Below are the code and all the weights of a small trained network. Each question names an input and a target symbol and asks about switching units off, where a switched-off unit gives its printed mean instead of its output.

import numpy as np


def w(rows, s, z=0):
    codes = np.array(rows[::2]) - 128.0
    scale = np.full(codes.shape[1], s)
    scale[-1] = z or s
    return codes * scale


def norm(h):
    return h / np.sqrt((h * h).mean(-1, keepdims=True) + 1e-5)


def f(y):
    return np.maximum(y, 0)


def softmax(a):
    e = np.exp(a - a.max(-1, keepdims=True))
    return e / e.sum(-1, keepdims=True)


def log_softmax(a):
    a = a - a.max(-1, keepdims=True)
    return a - np.log(np.exp(a).sum(-1, keepdims=True))


def net(x, mask):
    ids = ['ΘΛαεζτψ'.index(c) for c in x.split()]
    T = len(ids)
    res = E[ids] + P[:T]
    r = norm(res)
    for j in range(3):
        rows = slice(2 * j, 2 * j + 2)
        q, k, v = (r @ M[0][rows].T for M in (Q, K, V))
        z = softmax(np.where(np.tri(T) > 0, q @ k.T / 2**0.5, -1e9)) @ v
        o = O[0][rows]
        res = res + np.where(mask[j], z, o[:, -1]) @ o[:, :-1]
    y = f(norm(res) @ A[0][:, :-1].T + A[0][:, -1])
    res = res + np.where(mask[3:15], y, B[0][:, -1]) @ B[0][:, :-1]
    return log_softmax(norm(res)[-1] @ U[:, :-1].T + U[:, -1])


Q, K, V, O, A, B = {}, {}, {}, {}, {}, {}
E = w([
[172,178,75],'Θ',
[227,140,139],'Λ',
[218,189,59],'α',
[68,124,97],'ε',
[135,168,195],'ζ',
[156,45,184],'τ',
[183,17,2],'ψ',
],0.016)
P = w([
[6,86,113],'0',
[185,90,12],'1',
[139,49,58],'2',
[55,36,88],'3',
[39,38,84],'4',
[75,18,138],'5',
],0.0025)
Q[0] = w([
[251,79,151],'h0',
[193,149,162],'h0',
[91,132,145],'h1',
[85,183,166],'h1',
[69,143,135],'h2',
[146,208,108],'h2',
],0.013)
K[0] = w([
[138,60,98],'h0',
[254,66,206],'h0',
[135,73,19],'h1',
[247,226,151],'h1',
[225,51,174],'h2',
[97,27,175],'h2',
],0.0085)
V[0] = w([
[81,108,164],'h0',
[221,210,250],'h0',
[35,172,116],'h1',
[189,170,65],'h1',
[152,7,67],'h2',
[174,28,196],'h2',
],0.011)
O[0] = w([
[130,121,204,39],'h0',
[147,214,156,162],'h0',
[10,90,163,3],'h1',
[143,160,32,228],'h1',
[164,3,87,194],'h2',
[177,126,214,143],'h2',
],0.0076,0.0041)
A[0] = w([
[187,88,66,205],'n0',
[166,83,76,115],'n1',
[70,171,141,225],'n2',
[116,154,139,108],'n3',
[99,196,49,169],'n4',
[187,222,245,171],'n5',
[115,23,153,228],'n6',
[80,20,157,255],'n7',
[121,121,1,179],'n8',
[144,187,232,100],'n9',
[47,92,38,49],'n10',
[125,169,230,57],'n11',
],0.0089,0.0026)
B[0] = w([
[44,141,132,254],'n0',
[133,56,153,204],'n1',
[80,89,155,152],'n2',
[78,186,130,136],'n3',
[84,70,253,202],'n4',
[41,118,205,222],'n5',
[207,204,204,191],'n6',
[170,145,177,188],'n7',
[63,102,163,248],'n8',
[121,47,110,171],'n9',
[120,166,180,173],'n10',
[213,98,152,153],'n11',
],0.0065,0.0069)
U = w([
[40,147,74,120],'Θ',
[156,167,109,143],'Λ',
[84,169,43,253],'α',
[2,68,146,63],'ε',
[38,195,182,130],'ζ',
[182,66,186,36],'τ',
[119,27,79,114],'ψ',
],0.0079,0.0044)

Each question gives the input, a string of symbols that net reads in full, and the target symbol t.
The units are the heads (2 rows each of Q, K, V and O) and the neurons (one row each of A and B). Each row of codes is followed by its name. A weight is (code - 128) times the scale printed after its matrix; where a second scale follows, it is the last column's (O, A, B and U).
mask holds one flag per unit, heads first, then neurons. A switched-off unit (its flag False) gives its mean, the last column of its rows in O or B, instead of its output. The means were averaged over made-up inputs and are rounded, as every weight is.
A unit's drop is (log p(t) with every unit on - log p(t) with that unit switched off) / (log p(t) with every unit on - log p(t) with every unit switched off).
The circuit of an input: a set's keep is (log p(t) with only the set's units on - log p(t) with every unit switched off) / (log p(t) with every unit on - log p(t) with every unit switched off). Starting from the 12 units with the biggest drops (on a tie, the unit counted first), units are removed one at a time, each time the one whose removal leaves the highest keep (on an exact tie, the one counted first), for as long as the keep stays at least 0.8.
circuit, biggest first: the units of the circuit, biggest drop first
top k neurons: the k neurons with the biggest drops, biggest first
which heads matter: for each layer, one digit per head in row order, 1 if its drop is at least 0.15 and else 0, layers parted by /
drop when u is switched off: that unit's drop, to one decimal
input ε α Θ, target ε: circuit, biggest first => [h1]
input τ τ ζ α, target τ: which heads matter => 011
input ε ψ τ α, target ψ: which heads matter => 001
input ε Θ Λ, target ε: which heads matter => 111
input ζ ζ ζ ψ α, target ζ: circuit, biggest first => [h2; h1]
input α Λ ψ Θ, target ψ: which heads matter => 001
input α α Θ Λ, target α: which heads matter => 011
input α ζ Λ, target ζ: which heads matter => 001
input ζ Λ ψ α ε α, target ε: top 2 neurons => [n4; n8]
input τ ζ Θ, target τ: drop when h0 is switched off => -0.1
input ζ ε ζ Θ α α, target ζ: drop when n6 is switched off => -0.1
input ε α α, target ε: drop when n5 is switched off => 0.0
